Below is a small trained network, with its code and all its weights. Each question gives an input and a target symbol and asks what happens when units are switched off, that is, made to give their printed mean instead of their output.

import numpy as np


def w(rows, s, z=0):
    codes = np.array(rows[::2]) - 128.0
    scale = np.full(codes.shape[1], s)
    scale[-1] = z or s
    return codes * scale


def f(y):
    return y / 2 * (1 + np.tanh(0.7978845608 * (y + 0.044715 * y**3)))


def softmax(a):
    e = np.exp(a - a.max(-1, keepdims=True))
    return e / e.sum(-1, keepdims=True)


def log_softmax(a):
    a = a - a.max(-1, keepdims=True)
    return a - np.log(np.exp(a).sum(-1, keepdims=True))


def net(x, mask):
    ids = ['αγλπσφψ'.index(c) for c in x.split()]
    T = len(ids)
    res = E[ids] + P[:T]
    u = 0
    for l in range(3):
        r = res
        for j in range(2):
            rows = slice(2 * j, 2 * j + 2)
            q, k, v = (r @ M[l][rows].T for M in (Q, K, V))
            z = softmax(np.where(np.tri(T) > 0, q @ k.T / 2**0.5, -1e9)) @ v
            o = O[l][rows]
            res = res + np.where(mask[u + j], z, o[:, -1]) @ o[:, :-1]
        u += 2
        y = f(res @ A[l][:, :-1].T + A[l][:, -1])
        res = res + np.where(mask[u : u + 4], y, B[l][:, -1]) @ B[l][:, :-1]
        u += 4
    return log_softmax(res[-1] @ U[:, :-1].T + U[:, -1])


Q, K, V, O, A, B = {}, {}, {}, {}, {}, {}
E = w([
[63,134,111,100,164,199,45,148,88,223,148],'α',
[124,131,201,223,98,115,58,184,117,107,145],'γ',
[99,219,159,93,135,186,107,52,96,150,226],'λ',
[212,68,87,171,67,249,141,68,134,196,136],'π',
[176,86,79,154,152,147,138,176,69,36,122],'σ',
[179,229,173,111,196,145,195,128,138,219,66],'φ',
[11,164,131,130,64,130,95,130,176,124,98],'ψ',
],0.017)
P = w([
[166,69,244,70,141,174,129,151,130,2,81],'0',
[174,108,182,98,113,125,108,106,91,60,86],'1',
[173,122,151,112,118,121,108,111,94,81,92],'2',
[169,132,128,123,119,118,110,120,98,95,100],'3',
[167,140,113,136,121,127,114,130,112,105,107],'4',
[164,151,100,144,126,124,113,140,114,119,115],'5',
[163,159,87,149,126,129,115,142,113,129,124],'6',
[161,158,81,166,132,136,130,152,123,136,136],'7',
[156,166,73,184,138,134,122,157,124,148,144],'8',
[146,172,61,190,144,140,123,159,119,158,153],'9',
[128,180,58,221,165,145,123,168,119,167,161],'10',
],0.012)
Q[0] = w([
[40,130,48,99,170,52,178,58,221,124,194],'0.h0',
[17,90,161,156,99,18,149,131,224,124,166],'0.h0',
[63,151,55,78,145,151,147,182,194,136,24],'0.h1',
[112,153,205,168,2,205,59,98,123,175,90],'0.h1',
],0.0066)
K[0] = w([
[52,131,84,99,64,158,101,54,147,75,140],'0.h0',
[82,73,147,130,1,84,51,75,163,43,104],'0.h0',
[95,135,111,111,182,138,131,109,175,144,52],'0.h1',
[80,107,140,155,100,171,124,116,217,167,178],'0.h1',
],0.0083)
V[0] = w([
[92,114,171,89,89,34,163,147,212,144,53],'0.h0',
[116,11,143,134,132,100,47,128,95,155,121],'0.h0',
[109,193,189,127,173,132,144,124,157,255,72],'0.h1',
[243,125,112,60,149,65,155,76,178,135,43],'0.h1',
],0.005)
O[0] = w([
[210,169,113,106,238,148,68,31,34,186,136,25],'0.h0',
[245,214,156,15,2,119,216,152,112,120,102,39],'0.h0',
[80,71,40,117,54,20,231,122,115,93,107,136],'0.h1',
[53,177,161,106,94,62,127,176,145,183,152,2],'0.h1',
],0.0069,0.0033)
A[0] = w([
[70,183,32,82,114,82,193,131,123,201,167,89],'0.n0',
[44,24,118,128,35,34,112,146,114,2,42,56],'0.n1',
[53,36,241,136,110,148,52,170,164,174,129,96],'0.n2',
[132,85,133,148,117,2,129,15,42,155,138,4],'0.n3',
],0.0072,0.0046)
B[0] = w([
[110,54,174,243,7,60,120,119,129,173,175,191],'0.n0',
[219,86,229,189,21,37,150,98,254,103,67,156],'0.n1',
[186,188,117,85,79,87,144,70,79,126,7,251],'0.n2',
[172,214,80,102,153,116,67,156,160,208,201,100],'0.n3',
],0.0083,0.0029)
Q[1] = w([
[65,174,149,140,6,30,62,9,94,82,117],'1.h0',
[207,94,106,132,207,109,140,191,107,2,85],'1.h0',
[45,171,189,75,131,222,111,114,81,116,105],'1.h1',
[142,194,216,180,169,145,209,16,200,67,252],'1.h1',
],0.008)
K[1] = w([
[60,205,212,126,94,129,161,129,171,164,91],'1.h0',
[198,92,101,117,126,74,121,193,109,1,130],'1.h0',
[134,128,145,37,118,139,102,104,159,124,126],'1.h1',
[143,175,180,163,134,141,188,33,136,64,227],'1.h1',
],0.0096)
V[1] = w([
[107,111,85,47,91,128,142,168,160,123,153],'1.h0',
[180,123,206,127,88,118,172,125,153,132,126],'1.h0',
[143,162,184,2,172,144,116,107,129,119,126],'1.h1',
[59,120,149,98,52,106,169,160,71,72,172],'1.h1',
],0.0075)
O[1] = w([
[227,167,230,225,215,244,63,213,110,47,113,3],'1.h0',
[97,124,103,165,236,254,65,139,109,181,153,164],'1.h0',
[146,98,94,245,117,95,145,125,146,127,128,186],'1.h1',
[157,63,132,150,215,211,85,183,110,99,35,102],'1.h1',
],0.006,0.0046)
A[1] = w([
[117,179,166,8,143,163,117,110,105,132,146,63],'1.n0',
[108,142,135,130,148,161,111,164,100,91,137,253],'1.n1',
[159,152,176,149,84,133,164,109,171,90,143,20],'1.n2',
[166,70,107,97,110,124,151,102,120,90,117,40],'1.n3',
],0.014,0.0028)
B[1] = w([
[91,116,223,5,87,141,226,143,130,25,89,141],'1.n0',
[83,150,123,131,88,76,96,83,158,172,105,253],'1.n1',
[101,70,98,63,109,81,151,146,112,129,22,168],'1.n2',
[122,63,237,122,97,110,147,60,70,135,123,156],'1.n3',
],0.012,0.0047)
Q[2] = w([
[8,171,100,118,145,67,130,88,103,151,85],'2.h0',
[197,192,203,147,120,99,57,187,131,29,100],'2.h0',
[58,128,112,183,88,91,121,35,109,159,147],'2.h1',
[152,95,114,108,148,121,163,170,163,121,129],'2.h1',
],0.013)
K[2] = w([
[88,210,137,131,190,80,179,183,129,132,118],'2.h0',
[155,146,124,113,10,38,88,142,139,116,145],'2.h0',
[167,222,127,113,176,28,200,117,162,208,136],'2.h1',
[150,89,121,110,76,201,91,62,135,132,98],'2.h1',
],0.011)
V[2] = w([
[114,254,41,175,112,84,188,207,166,137,192],'2.h0',
[75,142,89,153,91,188,46,161,171,72,111],'2.h0',
[117,140,49,154,95,172,216,181,126,128,183],'2.h1',
[108,118,161,114,53,32,112,75,105,180,156],'2.h1',
],0.0052)
O[2] = w([
[162,91,193,128,108,183,136,175,122,163,132,37],'2.h0',
[251,118,76,124,123,137,175,100,76,134,125,100],'2.h0',
[36,202,108,135,108,99,83,69,117,110,87,26],'2.h1',
[167,183,82,131,97,185,164,134,122,110,84,252],'2.h1',
],0.012,0.0036)
A[2] = w([
[124,123,222,63,122,145,84,161,254,35,166,3],'2.n0',
[92,165,119,29,124,57,166,142,88,176,195,44],'2.n1',
[204,86,215,84,74,130,246,116,126,48,86,136],'2.n2',
[149,49,250,78,107,117,215,136,116,73,100,25],'2.n3',
],0.0089,0.0036)
B[2] = w([
[164,194,113,133,176,122,58,155,231,132,186,144],'2.n0',
[176,99,113,125,152,190,58,107,92,76,143,183],'2.n1',
[61,119,217,134,124,186,95,139,148,121,178,253],'2.n2',
[216,154,98,133,147,11,137,205,86,173,161,174],'2.n3',
],0.012,0.0062)
U = w([
[115,47,172,97,49,158,70,150,91,3,80,201],'α',
[182,183,14,160,54,79,137,120,89,79,105,242],'γ',
[121,113,75,116,101,98,63,140,139,86,163,23],'λ',
[147,94,115,101,68,79,95,93,117,145,140,2],'π',
[122,103,87,133,84,66,115,168,67,54,156,65],'σ',
[83,113,105,126,193,103,141,151,108,150,77,131],'φ',
[125,102,96,94,68,52,80,135,177,102,85,29],'ψ',
],0.0052,0.0048)

Each question gives the input, a string of symbols that net reads in full, and the target symbol t.
The units are the heads (2 rows each of Q, K, V and O) and the neurons (one row each of A and B). Each row of codes is followed by its name. A weight is (code - 128) times the scale printed after its matrix; where a second scale follows, it is the last column's (O, A, B and U).
mask holds one flag per unit, layer by layer, with each layer's heads first. A switched-off unit (its flag False) gives its mean, the last column of its rows in O or B, instead of its output. The means were averaged over made-up inputs and are rounded, as every weight is.
A unit's drop is (log p(t) with every unit on - log p(t) with that unit switched off) / (log p(t) with every unit on - log p(t) with every unit switched off).
The circuit of an input: a set's keep is (log p(t) with only the set's units on - log p(t) with every unit switched off) / (log p(t) with every unit on - log p(t) with every unit switched off). Starting from the 12 units with the biggest drops (on a tie, the unit counted first), units are removed one at a time, each time the one whose removal leaves the highest keep (on an exact tie, the one counted first), for as long as the keep stays at least 0.8.
units of the circuit, in order: the units of the circuit, biggest drop first
unit that matters most: the unit with the biggest drop
k most important neurons: the k neurons with the biggest drops, biggest first
top k neurons in layer l: the k neurons of layer l with the biggest drops, biggest first
drop when u is switched off: that unit's drop, to one decimal
input γ α φ α σ λ, target λ: unit that matters most => 2.n0
input ψ α α α α γ α π, target α: 2 most important neurons => (1.n3; 2.n2)
input π λ σ γ λ σ ψ, target α: units of the circuit, in order => (0.n1; 2.n2; 1.n2)
input λ π α λ, target γ: units of the circuit, in order => (2.h0; 2.n2)
input α α γ γ, target γ: 2 most important neurons => (2.n2; 0.n1)
input α γ λ φ α π λ ψ, target ψ: 2 most important neurons => (0.n1; 1.n2)
input α σ σ, target γ: units of the circuit, in order => (0.h1; 2.h0; 1.n1; 2.n2)
input α σ α λ λ α γ ψ, target α: 3 most important neurons => (0.n1; 2.n2; 1.n1)
input α γ α π σ γ, target γ: units of the circuit, in order => (2.h0; 2.n2; 0.n2)
input ψ λ σ φ λ σ ψ σ α α, target α: units of the circuit, in order => (2.n1; 1.h1; 1.n0)
input γ φ α α ψ σ π, target π: units of the circuit, in order => (0.h0; 1.h0; 1.n3)
input φ γ γ λ λ σ ψ α γ π, target π: units of the circuit, in order => (1.h0; 1.n3; 0.h0)
input γ φ σ π γ α α α σ λ, target λ: 3 most important neurons => (2.n0; 1.n0; 2.n3)
input α λ σ π λ γ λ π λ ψ α, target γ: 2 most important neurons => (2.n2; 0.n2)
input λ λ π α α λ α α λ γ, target α: units of the circuit, in order => (0.h0; 2.n2; 0.n1; 1.n2)
input λ λ λ σ α π, target α: 4 most important neurons => (2.n2; 1.n3; 1.n1; 2.n3)
input σ σ λ σ α, target α: unit that matters most => 1.n0
input γ λ λ, target γ: 2 most important neurons => (2.n2; 1.n1)
input ψ α ψ σ λ, target α: 3 most important neurons => (1.n0; 2.n2; 1.n1)
input λ σ σ, target γ: units of the circuit, in order => (0.h1; 2.h0; 2.n2; 1.n0)
input α π ψ γ λ λ λ α α σ, target α: 3 most important neurons => (2.n2; 1.n3; 0.n1)
input σ α π λ λ σ α λ σ α γ, target α: most important neuron => (0.n1)
input α α σ λ ψ λ λ α ψ, target γ: 2 most important neurons => (2.n2; 1.n1)
input ψ λ ψ α λ ψ γ γ α σ, target α: 2 most important neurons => (2.n2; 1.n1)
input σ φ α α γ α φ λ, target α: top 2 neurons in layer 0 => (0.n0; 0.n1)
input γ λ ψ α ψ, target γ: drop when 1.n3 is switched off => 0.0
